Here is a tiny trained network, its code and every weight. The questions are about switching its units off for an input and a target symbol, where a switched-off unit gives its printed mean instead of its output.

import numpy as np


def w(rows, s, z=0):
    codes = np.array(rows[::2]) - 128.0
    scale = np.full(codes.shape[1], s)
    scale[-1] = z or s
    return codes * scale


def norm(h):
    return h / np.sqrt((h * h).mean(-1, keepdims=True) + 1e-5)


def softmax(a):
    e = np.exp(a - a.max(-1, keepdims=True))
    return e / e.sum(-1, keepdims=True)


def log_softmax(a):
    a = a - a.max(-1, keepdims=True)
    return a - np.log(np.exp(a).sum(-1, keepdims=True))


def net(x, mask):
    ids = ['βδζηθλτφω'.index(c) for c in x.split()]
    T = len(ids)
    res = E[ids] + P[:T]
    u = 0
    for l in range(3):
        r = norm(res)
        for j in range(2):
            rows = slice(2 * j, 2 * j + 2)
            q, k, v = (r @ M[l][rows].T for M in (Q, K, V))
            z = softmax(np.where(np.tri(T) > 0, q @ k.T / 2**0.5, -1e9)) @ v
            o = O[l][rows]
            res = res + np.where(mask[u + j], z, o[:, -1]) @ o[:, :-1]
        u += 2
    return log_softmax(norm(res)[-1] @ U[:, :-1].T + U[:, -1])


Q, K, V, O = {}, {}, {}, {}
E = w([
[57,130,100],'β',
[129,121,105],'δ',
[97,64,117],'ζ',
[213,254,74],'η',
[193,129,63],'θ',
[80,61,96],'λ',
[96,84,29],'τ',
[93,173,56],'φ',
[173,185,166],'ω',
],0.0098)
P = w([
[171,104,132],'0',
[103,2,14],'1',
[160,126,109],'2',
[76,56,50],'3',
[120,162,82],'4',
[157,118,91],'5',
[160,120,119],'6',
[166,113,111],'7',
],0.0079)
Q[0] = w([
[208,154,104],'L0H0',
[176,100,172],'L0H0',
[113,23,125],'L0H1',
[251,126,104],'L0H1',
],0.011)
K[0] = w([
[152,250,127],'L0H0',
[249,135,185],'L0H0',
[189,241,1],'L0H1',
[32,157,58],'L0H1',
],0.0068)
V[0] = w([
[197,173,141],'L0H0',
[22,92,124],'L0H0',
[144,172,194],'L0H1',
[167,7,254],'L0H1',
],0.0092)
O[0] = w([
[16,86,47,52],'L0H0',
[159,128,131,207],'L0H0',
[8,190,3,16],'L0H1',
[208,2,104,1],'L0H1',
],0.0063,0.0067)
Q[1] = w([
[144,191,3],'L1H0',
[65,146,168],'L1H0',
[187,41,250],'L1H1',
[159,207,215],'L1H1',
],0.0042)
K[1] = w([
[91,119,254],'L1H0',
[167,233,139],'L1H0',
[213,174,145],'L1H1',
[144,33,161],'L1H1',
],0.006)
V[1] = w([
[98,119,245],'L1H0',
[32,217,129],'L1H0',
[234,255,192],'L1H1',
[186,63,59],'L1H1',
],0.0081)
O[1] = w([
[100,35,75,143],'L1H0',
[254,18,178,86],'L1H0',
[15,77,23,254],'L1H1',
[91,187,170,134],'L1H1',
],0.0082,0.006)
Q[2] = w([
[5,127,75],'L2H0',
[39,192,180],'L2H0',
[60,151,60],'L2H1',
[167,76,138],'L2H1',
],0.015)
K[2] = w([
[202,149,224],'L2H0',
[170,85,132],'L2H0',
[162,124,248],'L2H1',
[73,215,23],'L2H1',
],0.012)
V[2] = w([
[144,162,185],'L2H0',
[237,151,94],'L2H0',
[175,75,197],'L2H1',
[65,253,125],'L2H1',
],0.018)
O[2] = w([
[192,245,190,16],'L2H0',
[218,57,81,2],'L2H0',
[166,92,240,21],'L2H1',
[133,237,59,120],'L2H1',
],0.012,0.0036)
U = w([
[217,84,27,89],'β',
[240,146,154,110],'δ',
[158,173,101,135],'ζ',
[117,115,95,178],'η',
[124,103,219,127],'θ',
[61,163,177,4],'λ',
[22,86,48,105],'τ',
[136,157,104,178],'φ',
[124,4,96,126],'ω',
],0.017,0.0037)

Each question gives the input, a string of symbols that net reads in full, and the target symbol t.
The units are the heads (2 rows each of Q, K, V and O). Each row of codes is followed by its name. A weight is (code - 128) times the scale printed after its matrix; where a second scale follows, it is the last column's (O and U).
mask holds one flag per head, layer by layer. A switched-off head (its flag False) gives its mean, the last column of its rows in O, instead of its output. The means were averaged over made-up inputs and are rounded, as every weight is.
A unit's drop is (log p(t) with every unit on - log p(t) with that unit switched off) / (log p(t) with every unit on - log p(t) with every unit switched off).
The circuit of an input: a set's keep is (log p(t) with only the set's units on - log p(t) with every unit switched off) / (log p(t) with every unit on - log p(t) with every unit switched off). Starting from all 6 units, units are removed one at a time, each time the one whose removal leaves the highest keep (on an exact tie, the one counted first), for as long as the keep stays at least 0.8.
units of the circuit, in order: the units of the circuit, biggest drop first
most important unit: the unit with the biggest drop
which heads matter: for each layer, one digit per head in row order, 1 if its drop is at least 0.15 and else 0, layers parted by /
input φ η λ θ, target ω: most important unit -> L1H0
input ζ β β λ β φ β η, target θ: which heads matter -> 01 / 01 / 01
input φ η ω ω φ φ, target ω: units of the circuit, in order -> L1H0, L0H0, L2H1
input φ λ β φ β β, target ω: which heads matter -> 01 / 10 / 00
input η β β, target β: units of the circuit, in order -> L0H1, L1H0, L2H0, L1H1
input ζ λ φ β β, target θ: which heads matter -> 01 / 11 / 01
input η ζ η λ β φ η φ, target β: which heads matter -> 01 / 11 / 10
input ω β ζ β, target δ: units of the circuit, in order -> L1H1, L0H1, L0H0, L2H0
input λ φ θ, target λ: units of the circuit, in order -> L1H0, L1H1, L0H1, L2H0
input φ β ζ η, target ω: units of the circuit, in order -> L1H0, L0H1, L2H1
input λ ω φ ω β, target λ: units of the circuit, in order -> L1H0, L0H1, L1H1, L2H0
input η φ β β ω β β φ, target β: units of the circuit, in order -> L1H0, L2H0, L1H1
input λ ζ β β β β ζ, target λ: units of the circuit, in order -> L1H0, L0H1, L1H1, L2H0
input β ω δ θ φ φ ω ω, target τ: units of the circuit, in order -> L1H1
input β β φ β φ ζ β ω, target τ: which heads matter -> 10 / 01 / 00
input ω β β η β β θ η, target δ: which heads matter -> 10 / 01 / 10
input ω φ η φ, target δ: units of the circuit, in order -> L0H1, L1H1, L0H0, L2H0
input ω η β θ φ β ζ ζ, target δ: which heads matter -> 11 / 11 / 00
input ζ φ φ β ζ β λ, target θ: which heads matter -> 01 / 01 / 01
input φ β ω, target ω: units of the circuit, in order -> L1H0, L0H1, L1H1
input λ ω η λ η, target λ: most important unit -> L1H1
input ζ η η η β θ, target θ: units of the circuit, in order -> L0H1, L2H1
input φ λ ω, target ω: which heads matter -> 00 / 10 / 00
input β β β ω η, target τ: units of the circuit, in order -> L1H1, L2H0
input η β φ ζ β η η θ, target β: units of the circuit, in order -> L1H0, L2H0, L0H0
input λ ζ η λ φ β η β, target λ: which heads matter -> 11 / 11 / 00
input ζ δ φ δ β φ, target θ: most important unit -> L0H1
input φ β β β ζ δ λ, target ω: units of the circuit, in order -> L1H0, L1H1, L2H1
input λ λ β β ζ, target λ: which heads matter -> 01 / 11 / 00
input η θ φ β β β φ ζ, target β: which heads matter -> 10 / 11 / 10
